Below is a small trained network, with its code and all its weights. Each question gives an input and a target symbol and asks what happens when units are switched off, that is, made to give their printed mean instead of their output.

import numpy as np


def w(rows, s, z=0):
    codes = np.array(rows[::2]) - 128.0
    scale = np.full(codes.shape[1], s)
    scale[-1] = z or s
    return codes * scale


def norm(h):
    return h / np.sqrt((h * h).mean(-1, keepdims=True) + 1e-5)


def f(y):
    return y / 2 * (1 + np.tanh(0.7978845608 * (y + 0.044715 * y**3)))


def softmax(a):
    e = np.exp(a - a.max(-1, keepdims=True))
    return e / e.sum(-1, keepdims=True)


def log_softmax(a):
    a = a - a.max(-1, keepdims=True)
    return a - np.log(np.exp(a).sum(-1, keepdims=True))


def net(x, mask):
    ids = ['ΔΘΛΠΦαβγζημξστω'.index(c) for c in x.split()]
    T = len(ids)
    res = E[ids] + P[:T]
    u = 0
    for l in range(3):
        q, k, v = (norm(res) @ M[l].T for M in (Q, K, V))
        z = softmax(np.where(np.tri(T) > 0, q @ k.T / 3**0.5, -1e9)) @ v
        res = res + np.where(mask[u], z, O[l][:, -1]) @ O[l][:, :-1]
        u += 1
        y = f(norm(res) @ A[l][:, :-1].T + A[l][:, -1])
        res = res + np.where(mask[u : u + 12], y, B[l][:, -1]) @ B[l][:, :-1]
        u += 12
    return log_softmax(norm(res)[-1] @ U[:, :-1].T + U[:, -1])


Q, K, V, O, A, B = {}, {}, {}, {}, {}, {}
E = w([
[228,173,118,133],'Δ',
[191,111,82,140],'Θ',
[69,138,176,93],'Λ',
[123,135,47,4],'Π',
[98,119,135,160],'Φ',
[152,133,163,73],'α',
[112,179,60,120],'β',
[105,195,225,180],'γ',
[166,79,108,99],'ζ',
[123,84,127,128],'η',
[97,200,137,109],'μ',
[173,100,82,122],'ξ',
[131,76,130,120],'σ',
[174,233,151,185],'τ',
[155,199,151,173],'ω',
],0.03)
P = w([
[63,125,76,151],'0',
[96,103,81,164],'1',
[107,84,114,168],'2',
[122,72,143,163],'3',
[136,61,168,159],'4',
[154,51,190,153],'5',
[165,47,214,149],'6',
[178,44,239,142],'7',
[188,41,254,142],'8',
],0.0062)
Q[0] = w([
[251,56,118,120],'L0H1',
[16,117,36,50],'L0H1',
[139,208,114,52],'L0H1',
],0.027)
K[0] = w([
[239,94,124,105],'L0H1',
[77,147,3,118],'L0H1',
[88,218,91,55],'L0H1',
],0.031)
V[0] = w([
[130,130,160,66],'L0H1',
[101,136,76,247],'L0H1',
[27,153,175,75],'L0H1',
],0.011)
O[0] = w([
[71,138,104,173,116],'L0H1',
[216,106,221,67,123],'L0H1',
[66,128,254,220,3],'L0H1',
],0.0079,0.0035)
A[0] = w([
[140,134,131,94,90],'L0N1',
[71,128,32,58,122],'L0N2',
[176,166,153,85,9],'L0N3',
[137,181,62,195,127],'L0N4',
[158,82,198,85,1],'L0N5',
[191,225,79,181,119],'L0N6',
[181,160,191,161,65],'L0N7',
[99,137,60,176,108],'L0N8',
[88,90,109,125,94],'L0N9',
[2,120,142,27,123],'L0N10',
[176,23,63,142,148],'L0N11',
[65,87,125,92,140],'L0N12',
],0.022,0.0052)
B[0] = w([
[125,108,143,112,138],'L0N1',
[105,27,153,192,224],'L0N2',
[88,93,132,75,154],'L0N3',
[86,156,87,172,166],'L0N4',
[58,121,66,118,143],'L0N5',
[27,132,85,133,211],'L0N6',
[98,155,112,219,179],'L0N7',
[75,145,88,103,151],'L0N8',
[120,97,99,100,144],'L0N9',
[158,171,49,45,174],'L0N10',
[149,127,169,254,247],'L0N11',
[119,98,68,81,158],'L0N12',
],0.033,0.015)
Q[1] = w([
[9,81,47,135],'L1H1',
[235,160,97,187],'L1H1',
[191,151,115,135],'L1H1',
],0.015)
K[1] = w([
[24,67,212,3],'L1H1',
[147,210,158,171],'L1H1',
[170,163,111,154],'L1H1',
],0.013)
V[1] = w([
[101,82,173,62],'L1H1',
[90,251,145,113],'L1H1',
[180,34,17,90],'L1H1',
],0.031)
O[1] = w([
[78,68,95,160,17],'L1H1',
[26,199,188,147,21],'L1H1',
[250,116,42,230,254],'L1H1',
],0.022,0.0078)
A[1] = w([
[121,62,102,113,3],'L1N1',
[108,86,114,144,63],'L1N2',
[155,192,61,70,82],'L1N3',
[81,53,94,143,44],'L1N4',
[107,147,180,201,185],'L1N5',
[126,217,133,98,105],'L1N6',
[148,56,255,135,161],'L1N7',
[126,114,129,114,15],'L1N8',
[217,116,130,142,183],'L1N9',
[91,152,120,38,26],'L1N10',
[128,122,74,106,104],'L1N11',
[61,161,98,86,145],'L1N12',
],0.02,0.0027)
B[1] = w([
[82,143,86,154,153],'L1N1',
[76,139,129,153,166],'L1N2',
[39,219,122,41,160],'L1N3',
[72,141,154,172,198],'L1N4',
[164,109,185,191,247],'L1N5',
[183,81,31,145,153],'L1N6',
[98,198,116,4,209],'L1N7',
[111,112,117,128,116],'L1N8',
[162,174,210,124,192],'L1N9',
[165,88,4,140,139],'L1N10',
[83,155,121,82,159],'L1N11',
[163,81,205,146,170],'L1N12',
],0.03,0.012)
Q[2] = w([
[87,89,181,103],'L2H1',
[129,118,56,121],'L2H1',
[3,73,77,159],'L2H1',
],0.019)
K[2] = w([
[86,182,217,128],'L2H1',
[92,72,45,103],'L2H1',
[55,2,141,8],'L2H1',
],0.015)
V[2] = w([
[240,201,93,179],'L2H1',
[167,74,202,30],'L2H1',
[114,254,98,89],'L2H1',
],0.021)
O[2] = w([
[10,195,187,78,144],'L2H1',
[111,147,67,242,9],'L2H1',
[178,252,131,105,81],'L2H1',
],0.018,0.013)
A[2] = w([
[174,173,155,191,96],'L2N1',
[124,102,115,105,122],'L2N2',
[132,105,125,154,227],'L2N3',
[129,152,222,94,70],'L2N4',
[64,120,204,133,48],'L2N5',
[241,174,96,83,91],'L2N6',
[202,65,183,69,227],'L2N7',
[251,129,208,103,49],'L2N8',
[95,86,194,93,2],'L2N9',
[146,217,33,150,136],'L2N10',
[128,227,60,12,134],'L2N11',
[121,188,143,118,104],'L2N12',
],0.026,0.0039)
B[2] = w([
[135,169,104,179,216],'L2N1',
[138,133,120,151,132],'L2N2',
[93,125,104,125,203],'L2N3',
[79,66,121,130,199],'L2N4',
[195,147,129,104,252],'L2N5',
[44,174,97,126,171],'L2N6',
[103,162,76,90,159],'L2N7',
[232,180,149,94,170],'L2N8',
[128,130,126,72,178],'L2N9',
[137,146,130,38,219],'L2N10',
[175,253,166,103,226],'L2N11',
[149,106,135,167,160],'L2N12',
],0.054,0.013)
U = w([
[133,205,113,90,233],'Δ',
[118,155,171,108,187],'Θ',
[219,110,145,65,45],'Λ',
[158,132,133,164,55],'Π',
[139,61,171,72,216],'Φ',
[199,104,49,134,168],'α',
[116,62,219,132,106],'β',
[61,102,249,65,114],'γ',
[141,142,137,178,35],'ζ',
[57,76,139,194,254],'η',
[147,118,150,159,88],'μ',
[40,160,212,167,108],'ξ',
[180,83,141,120,66],'σ',
[103,174,117,224,27],'τ',
[102,188,118,195,79],'ω',
],0.019,0.0052)

Each question gives the input, a string of symbols that net reads in full, and the target symbol t.
The units are the heads (3 rows each of Q, K, V and O) and the neurons (one row each of A and B). Each row of codes is followed by its name. A weight is (code - 128) times the scale printed after its matrix; where a second scale follows, it is the last column's (O, A, B and U).
mask holds one flag per unit, layer by layer, with each layer's heads first. A switched-off unit (its flag False) gives its mean, the last column of its rows in O or B, instead of its output. The means were averaged over made-up inputs and are rounded, as every weight is.
A unit's drop is (log p(t) with every unit on - log p(t) with that unit switched off) / (log p(t) with every unit on - log p(t) with every unit switched off).
The circuit of an input: a set's keep is (log p(t) with only the set's units on - log p(t) with every unit switched off) / (log p(t) with every unit on - log p(t) with every unit switched off). Starting from the 12 units with the biggest drops (on a tie, the unit counted first), units are removed one at a time, each time the one whose removal leaves the highest keep (on an exact tie, the one counted first), for as long as the keep stays at least 0.8.
units of the circuit, in order: the units of the circuit, biggest drop first
unit that matters most: the unit with the biggest drop
top k neurons: the k neurons with the biggest drops, biggest first
top k neurons in layer l: the k neurons of layer l with the biggest drops, biggest first
input ω τ Λ γ Θ η, target Λ: top 3 neurons in layer 0 => (L0N6, L0N7, L0N4)
input Θ Π β α ζ γ Π γ ζ, target γ: top 3 neurons => (L0N11, L0N6, L0N7)
input Λ Λ σ, target τ: unit that matters most => L0N11
input Θ ζ η ω Θ Π Φ, target α: top 2 neurons => (L0N2, L0N7)
input Θ Π β ξ Φ, target η: top 2 neurons in layer 2 => (L2N11, L2N5)
input γ Λ γ ξ, target γ: units of the circuit, in order => (L1H1, L0H1)
input Θ Θ Φ γ Π ω, target α: units of the circuit, in order => (L0N11, L1H1, L0N7)
input β γ Δ Θ η, target Λ: units of the circuit, in order => (L0N6, L2H1)
input α α Θ ζ η Δ Π ζ Φ, target α: top 3 neurons in layer 0 => (L0N2, L0N10, L0N5)
input ζ ω Θ ζ Λ Π, target α: top 2 neurons in layer 0 => (L0N2, L0N10)
input ξ μ η Θ Φ Φ ζ ω Φ, target Φ: top 2 neurons => (L0N10, L0N11)
input ζ η Φ Θ ζ η, target η: top 3 neurons in layer 0 => (L0N2, L0N12, L0N10)
input ζ ω γ τ Δ, target τ: top 2 neurons => (L0N6, L0N4)
input Θ σ η ω, target γ: top neuron => (L0N11)
input ζ ω Θ Δ, target β: top 4 neurons in layer 0 => (L0N11, L0N6, L0N7, L0N10)
input γ Θ σ Θ ζ, target Λ: top 2 neurons in layer 2 => (L2N8, L2N11)
input Φ σ Π Π ω τ ω Θ τ, target α: top 4 neurons => (L0N2, L0N7, L0N6, L0N11)
input ω ζ Φ μ ω, target γ: top 2 neurons => (L0N6, L0N11)
input γ β Θ β ζ Θ, target η: top 2 neurons => (L0N6, L2N11)
input Δ γ ξ ω, target τ: unit that matters most => L0H1
input Δ μ Θ η ζ ζ Θ Π ω, target α: top 2 neurons in layer 0 => (L0N7, L0N2)
input ξ σ ζ ξ μ μ η Δ, target β: top 3 neurons => (L0N10, L0N11, L0N2)
input ζ Π β Θ Φ Λ μ γ ξ, target γ: top 2 neurons => (L0N11, L0N7)
input Λ Λ Θ, target τ: top 2 neurons => (L0N11, L0N10)
input μ σ ξ γ ω η Δ, target τ: top 4 neurons in layer 0 => (L0N6, L0N11, L0N4, L0N2)
input γ Φ η Φ, target τ: top 2 neurons => (L0N5, L0N10)
input Λ Λ ω, target ω: unit that matters most => L0N10
input ξ τ μ Δ ζ η, target η: top 2 neurons => (L2N11, L2N10)
input γ γ ω Φ, target τ: top 3 neurons => (L0N5, L0N10, L0N11)
